Below is a small trained network, with its code and all its weights. Each question gives an input and a class and asks what happens when units are switched off, that is, made to give their printed mean instead of their output.

import numpy as np


def w(rows, s, z=0):
    codes = np.array(rows[::2]) - 128.0
    scale = np.full(codes.shape[1], s)
    scale[-1] = z or s
    return codes * scale


def f(y):
    return y / 2 * (1 + np.tanh(0.7978845608 * (y + 0.044715 * y**3)))


def log_softmax(a):
    a = a - a.max(-1, keepdims=True)
    return a - np.log(np.exp(a).sum(-1, keepdims=True))


def net(x, mask):
    res = np.array(x, float).reshape(1, 8) / 4 @ E
    y = f(res @ A[0][:, :-1].T + A[0][:, -1])
    res = res + np.where(mask, y, B[0][:, -1]) @ B[0][:, :-1]
    return log_softmax(res[-1] @ U[:, :-1].T + U[:, -1])


A, B = {}, {}
E = w([
[76,52,106,174,152,197],'x0',
[123,254,154,247,147,228],'x1',
[179,113,188,73,27,121],'x2',
[140,132,160,62,209,129],'x3',
[141,204,26,62,159,107],'x4',
[40,107,202,152,126,60],'x5',
[211,93,148,188,161,73],'x6',
[123,203,160,71,151,150],'x7',
],0.0086)
A[0] = w([
[167,173,183,99,172,72,187],'neuron 0',
[125,190,254,151,91,178,155],'neuron 1',
[174,43,84,167,211,215,181],'neuron 2',
[227,123,150,127,89,117,246],'neuron 3',
[72,187,71,206,113,109,134],'neuron 4',
[95,216,154,112,168,61,221],'neuron 5',
[186,144,179,180,79,78,244],'neuron 6',
[178,83,42,59,81,219,204],'neuron 7',
[10,63,160,118,146,130,211],'neuron 8',
[106,180,18,160,174,151,254],'neuron 9',
],0.0087,0.0036)
B[0] = w([
[119,83,146,82,169,132,220],'neuron 0',
[33,143,254,129,163,155,250],'neuron 1',
[184,140,113,168,187,62,211],'neuron 2',
[145,100,205,75,107,77,228],'neuron 3',
[150,162,137,183,91,211,206],'neuron 4',
[90,127,90,65,179,214,236],'neuron 5',
[152,93,203,129,99,149,227],'neuron 6',
[104,214,123,127,72,30,222],'neuron 7',
[31,93,54,223,150,108,249],'neuron 8',
[205,197,82,141,112,155,254],'neuron 9',
],0.0091,0.0079)
U = w([
[67,109,245,120,146,179,112],'0',
[102,128,85,10,199,145,193],'1',
[129,168,116,170,82,239,38],'2',
[106,180,108,50,56,82,211],'3',
[196,138,102,153,185,116,4],'4',
[161,41,180,108,47,57,80],'5',
[56,29,90,191,137,96,227],'6',
],0.011,0.002)

Each question gives the input, the list of numbers given to net, and the class t.
The units are the neurons (one row each of A and B). Each row of codes is followed by its name. A weight is (code - 128) times the scale printed after its matrix; where a second scale follows, it is the last column's (A, B and U).
mask holds one flag per neuron, in row order. A switched-off neuron (its flag False) gives its mean, the last column of its row in B, instead of its output. The means were averaged over made-up inputs and are rounded, as every weight is.
A unit's drop is (log p(t) with every unit on - log p(t) with that unit switched off) / (log p(t) with every unit on - log p(t) with every unit switched off).
The circuit of an input: a set's keep is (log p(t) with only the set's units on - log p(t) with every unit switched off) / (log p(t) with every unit on - log p(t) with every unit switched off). Starting from all 10 units, units are removed one at a time, each time the one whose removal leaves the highest keep (on an exact tie, the one counted first), for as long as the keep stays at least 0.8.
units of the circuit, in order: the units of the circuit, biggest drop first
most important unit: the unit with the biggest drop
top k neurons: the k neurons with the biggest drops, biggest first
drop when u is switched off: that unit's drop, to one decimal
input [2,-2,5,3,4,-3,7,3], class 5: units of the circuit, in order => neuron 3; neuron 5
input [-3,6,2,4,6,5,-2,2], class 1: most important unit => neuron 5
input [-4,-1,3,3,5,7,-6,-4], class 1: units of the circuit, in order => neuron 5; neuron 7
input [0,2,3,-8,3,-6,4,7], class 3: top 2 neurons => neuron 7; neuron 3
input [0,4,-6,8,4,-6,-1,3], class 4: units of the circuit, in order => neuron 9; neuron 2
input [-8,2,-2,8,1,-3,6,-8], class 1: top 2 neurons => neuron 0; neuron 5
input [5,-1,2,-1,-6,0,8,-1], class 5: top 3 neurons => neuron 6; neuron 3; neuron 5
input [5,8,7,3,2,-5,-2,1], class 0: top 3 neurons => neuron 1; neuron 4; neuron 8
input [7,-3,1,7,-4,-8,-5,7], class 3: top 2 neurons => neuron 7; neuron 5
input [3,4,6,2,3,0,0,-8], class 5: top 2 neurons => neuron 5; neuron 8
input [4,8,-5,-5,-4,-8,5,-5], class 4: top 2 neurons => neuron 2; neuron 5
input [-5,2,-2,-3,5,7,4,6], class 1: top 2 neurons => neuron 5; neuron 0
input [2,-3,-2,5,-4,-2,8,-8], class 5: top 2 neurons => neuron 3; neuron 5
input [6,-3,5,2,-8,8,-4,4], class 6: units of the circuit, in order => neuron 8
input [0,-7,-4,-8,-2,-6,-5,0], class 3: drop when neuron 7 is switched off => 0.5
input [-8,-7,-3,7,-2,6,-4,-7], class 6: drop when neuron 8 is switched off => 1.0
input [-1,-7,-6,-6,-4,-8,-4,-5], class 3: drop when neuron 7 is switched off => 0.9
